Here is a tiny trained network, its code and every weight. The questions are about switching its units off for an input and a target symbol, where a switched-off unit gives its printed mean instead of its output.

import numpy as np


def w(rows, s, z=0):
    codes = np.array(rows[::2]) - 128.0
    scale = np.full(codes.shape[1], s)
    scale[-1] = z or s
    return codes * scale


def f(y):
    return y / 2 * (1 + np.tanh(0.7978845608 * (y + 0.044715 * y**3)))


def softmax(a):
    e = np.exp(a - a.max(-1, keepdims=True))
    return e / e.sum(-1, keepdims=True)


def log_softmax(a):
    a = a - a.max(-1, keepdims=True)
    return a - np.log(np.exp(a).sum(-1, keepdims=True))


def net(x, mask):
    ids = ['αβδηθπσψ'.index(c) for c in x.split()]
    T = len(ids)
    res = E[ids] + P[:T]
    u = 0
    for l in range(3):
        q, k, v = (res @ M[l].T for M in (Q, K, V))
        z = softmax(np.where(np.tri(T) > 0, q @ k.T / 3**0.5, -1e9)) @ v
        res = res + np.where(mask[u], z, O[l][:, -1]) @ O[l][:, :-1]
        u += 1
        y = f(res @ A[l][:, :-1].T + A[l][:, -1])
        res = res + np.where(mask[u : u + 12], y, B[l][:, -1]) @ B[l][:, :-1]
        u += 12
    return log_softmax(res[-1] @ U[:, :-1].T + U[:, -1])


Q, K, V, O, A, B = {}, {}, {}, {}, {}, {}
E = w([
[214,121,249,145,170],'α',
[88,91,131,149,85],'β',
[57,91,124,101,53],'δ',
[99,77,161,206,97],'η',
[116,133,172,187,194],'θ',
[107,101,54,49,74],'π',
[28,138,50,135,225],'σ',
[136,113,209,201,141],'ψ',
],0.016)
P = w([
[150,2,123,110,149],'0',
[103,168,129,172,92],'1',
[104,79,171,92,182],'2',
[101,184,132,170,88],'3',
[114,61,45,145,134],'4',
[94,190,98,174,75],'5',
],0.0099)
Q[0] = w([
[146,142,148,92,99],'0.h0',
[254,115,115,146,146],'0.h0',
[163,59,131,58,126],'0.h0',
],0.0092)
K[0] = w([
[250,39,189,137,133],'0.h0',
[194,156,211,255,59],'0.h0',
[151,48,172,84,32],'0.h0',
],0.0068)
V[0] = w([
[169,177,197,221,47],'0.h0',
[68,255,14,167,137],'0.h0',
[115,77,225,219,72],'0.h0',
],0.0058)
O[0] = w([
[174,181,145,129,255,3],'0.h0',
[85,170,244,129,212,82],'0.h0',
[169,140,53,238,139,214],'0.h0',
],0.0085,0.0032)
A[0] = w([
[50,10,135,113,160,193],'0.n0',
[100,202,100,204,162,192],'0.n1',
[117,154,76,14,121,228],'0.n2',
[112,174,133,237,62,223],'0.n3',
[12,62,128,99,103,58],'0.n4',
[158,254,104,131,179,114],'0.n5',
[132,56,99,148,148,120],'0.n6',
[209,223,134,76,238,116],'0.n7',
[111,79,104,29,96,84],'0.n8',
[92,147,92,53,132,201],'0.n9',
[189,107,166,82,91,1],'0.n10',
[175,143,43,107,151,206],'0.n11',
],0.0073,0.00095)
B[0] = w([
[231,104,186,212,181,226],'0.n0',
[145,128,123,170,95,161],'0.n1',
[69,70,148,71,126,144],'0.n2',
[141,174,119,117,98,216],'0.n3',
[137,135,117,150,158,255],'0.n4',
[155,176,168,95,212,132],'0.n5',
[160,124,188,156,145,171],'0.n6',
[142,131,142,56,152,135],'0.n7',
[128,96,155,154,161,181],'0.n8',
[126,97,146,113,157,147],'0.n9',
[80,253,152,149,153,120],'0.n10',
[88,106,184,100,121,135],'0.n11',
],0.0065,0.0089)
Q[1] = w([
[91,68,2,103,120],'1.h0',
[195,145,201,207,152],'1.h0',
[167,153,146,115,166],'1.h0',
],0.0057)
K[1] = w([
[209,63,241,254,20],'1.h0',
[37,147,125,76,119],'1.h0',
[52,202,12,161,52],'1.h0',
],0.0049)
V[1] = w([
[192,99,32,142,163],'1.h0',
[64,254,111,51,49],'1.h0',
[105,80,181,90,156],'1.h0',
],0.0048)
O[1] = w([
[104,105,57,192,70,158],'1.h0',
[136,157,83,203,254,5],'1.h0',
[103,229,60,186,198,130],'1.h0',
],0.008,0.012)
A[1] = w([
[107,153,110,86,168,25],'1.n0',
[109,127,150,168,71,83],'1.n1',
[102,119,66,55,118,6],'1.n2',
[92,142,49,29,117,109],'1.n3',
[141,73,172,223,126,182],'1.n4',
[248,147,137,113,188,220],'1.n5',
[86,84,138,81,160,187],'1.n6',
[173,254,143,196,143,213],'1.n7',
[128,109,113,82,86,79],'1.n8',
[149,111,192,34,112,177],'1.n9',
[111,122,110,180,77,70],'1.n10',
[47,146,122,174,72,72],'1.n11',
],0.0096,0.0012)
B[1] = w([
[161,133,88,146,255,124],'1.n0',
[154,197,108,111,160,241],'1.n1',
[89,102,123,128,109,138],'1.n2',
[101,70,109,97,79,140],'1.n3',
[181,123,102,203,113,245],'1.n4',
[132,152,196,106,75,140],'1.n5',
[160,180,171,100,55,146],'1.n6',
[54,109,110,114,10,158],'1.n7',
[109,75,105,105,156,192],'1.n8',
[130,125,157,169,146,158],'1.n9',
[179,168,92,123,183,232],'1.n10',
[151,182,145,48,175,226],'1.n11',
],0.0073,0.012)
Q[2] = w([
[207,131,167,123,186],'2.h0',
[50,162,130,3,62],'2.h0',
[91,202,159,142,102],'2.h0',
],0.0069)
K[2] = w([
[168,144,191,198,185],'2.h0',
[110,35,120,39,119],'2.h0',
[188,68,183,255,30],'2.h0',
],0.0062)
V[2] = w([
[179,96,120,191,162],'2.h0',
[90,214,2,142,156],'2.h0',
[127,72,127,84,132],'2.h0',
],0.0098)
O[2] = w([
[22,83,162,1,150,223],'2.h0',
[180,128,85,115,129,1],'2.h0',
[31,147,50,194,196,158],'2.h0',
],0.0094,0.0084)
A[2] = w([
[152,100,214,186,131,146],'2.n0',
[176,229,197,77,132,94],'2.n1',
[37,179,113,75,18,192],'2.n2',
[94,23,149,255,177,207],'2.n3',
[57,131,142,76,242,96],'2.n4',
[146,125,173,35,45,252],'2.n5',
[174,154,37,30,143,125],'2.n6',
[157,57,115,172,137,199],'2.n7',
[197,15,126,50,170,165],'2.n8',
[148,59,216,158,134,41],'2.n9',
[65,94,160,101,118,254],'2.n10',
[77,117,178,142,168,61],'2.n11',
],0.008,0.0038)
B[2] = w([
[130,73,10,120,141,166],'2.n0',
[28,129,158,67,44,160],'2.n1',
[139,145,143,160,255,247],'2.n2',
[185,128,111,57,63,200],'2.n3',
[125,168,155,147,79,178],'2.n4',
[122,82,129,148,153,240],'2.n5',
[129,107,109,98,166,181],'2.n6',
[113,129,187,104,106,175],'2.n7',
[68,160,122,160,75,195],'2.n8',
[90,117,48,128,99,168],'2.n9',
[186,132,124,214,149,225],'2.n10',
[181,146,176,44,110,171],'2.n11',
],0.0065,0.014)
U = w([
[112,60,119,143,124,179],'α',
[192,162,146,150,96,192],'β',
[221,156,98,151,184,192],'δ',
[108,205,100,78,61,4],'η',
[82,183,69,188,133,136],'θ',
[98,187,148,122,111,99],'π',
[174,87,117,204,253,95],'σ',
[128,114,72,87,222,95],'ψ',
],0.0073,0.0038)

Each question gives the input, a string of symbols that net reads in full, and the target symbol t.
The units are the heads (3 rows each of Q, K, V and O) and the neurons (one row each of A and B). Each row of codes is followed by its name. A weight is (code - 128) times the scale printed after its matrix; where a second scale follows, it is the last column's (O, A, B and U).
mask holds one flag per unit, layer by layer, with each layer's heads first. A switched-off unit (its flag False) gives its mean, the last column of its rows in O or B, instead of its output. The means were averaged over made-up inputs and are rounded, as every weight is.
A unit's drop is (log p(t) with every unit on - log p(t) with that unit switched off) / (log p(t) with every unit on - log p(t) with every unit switched off).
The circuit of an input: a set's keep is (log p(t) with only the set's units on - log p(t) with every unit switched off) / (log p(t) with every unit on - log p(t) with every unit switched off). Starting from the 12 units with the biggest drops (on a tie, the unit counted first), units are removed one at a time, each time the one whose removal leaves the highest keep (on an exact tie, the one counted first), for as long as the keep stays at least 0.8.
units of the circuit, in order: the units of the circuit, biggest drop first
most important unit: the unit with the biggest drop
k most important neurons: the k neurons with the biggest drops, biggest first
top k neurons in layer l: the k neurons of layer l with the biggest drops, biggest first
input η δ β β β, target δ: units of the circuit, in order	[2.h0; 0.n0; 0.h0]
input β σ θ β, target π: most important unit	0.h0
input ψ π θ ψ θ, target β: units of the circuit, in order	[2.n2; 2.h0; 1.n8]
input β σ π δ ψ δ, target θ: units of the circuit, in order	[2.h0; 0.n2; 1.n3]
input β β π, target α: units of the circuit, in order	[1.n11; 1.n1; 1.n3]
input π β σ, target α: units of the circuit, in order	[0.n0; 0.h0; 2.n2]
input δ α δ η, target η: top 2 neurons in layer 1	[1.n10; 1.n11]
input β σ β δ, target π: 2 most important neurons	[2.n4; 2.n1]
input δ δ β δ, target δ: 2 most important neurons	[0.n0; 1.n3]
input π δ δ α δ β, target θ: 2 most important neurons	[0.n2; 0.n0]
input α ψ σ δ, target π: 3 most important neurons	[0.n0; 1.n11; 2.n1]
input ψ β β ψ θ, target α: 3 most important neurons	[2.n2; 2.n10; 1.n4]
input β δ β δ δ, target δ: top 2 neurons in layer 1	[1.n11; 1.n4]
input β β ψ β β, target δ: top neuron in layer 0	[0.n0]
input α σ ψ β, target π: 3 most important neurons	[2.n4; 2.n1; 2.n11]
input ψ π β β, target θ: top 2 neurons in layer 0	[0.n0; 0.n6]
input β δ σ β θ ψ, target π: top 3 neurons in layer 2	[2.n1; 2.n4; 2.n0]
input β θ β θ, target σ: 4 most important neurons	[1.n7; 2.n2; 0.n0; 1.n11]
input ψ π σ ψ, target π: top 3 neurons in layer 1	[1.n11; 1.n4; 1.n8]
input δ σ θ δ β θ, target π: 2 most important neurons	[2.n4; 0.n0]
input θ β σ η θ, target β: most important unit	2.n2
input σ ψ β ψ δ α, target π: top 3 neurons in layer 1	[1.n5; 1.n7; 1.n4]
input δ β δ η, target η: 3 most important neurons	[2.n1; 1.n10; 2.n10]
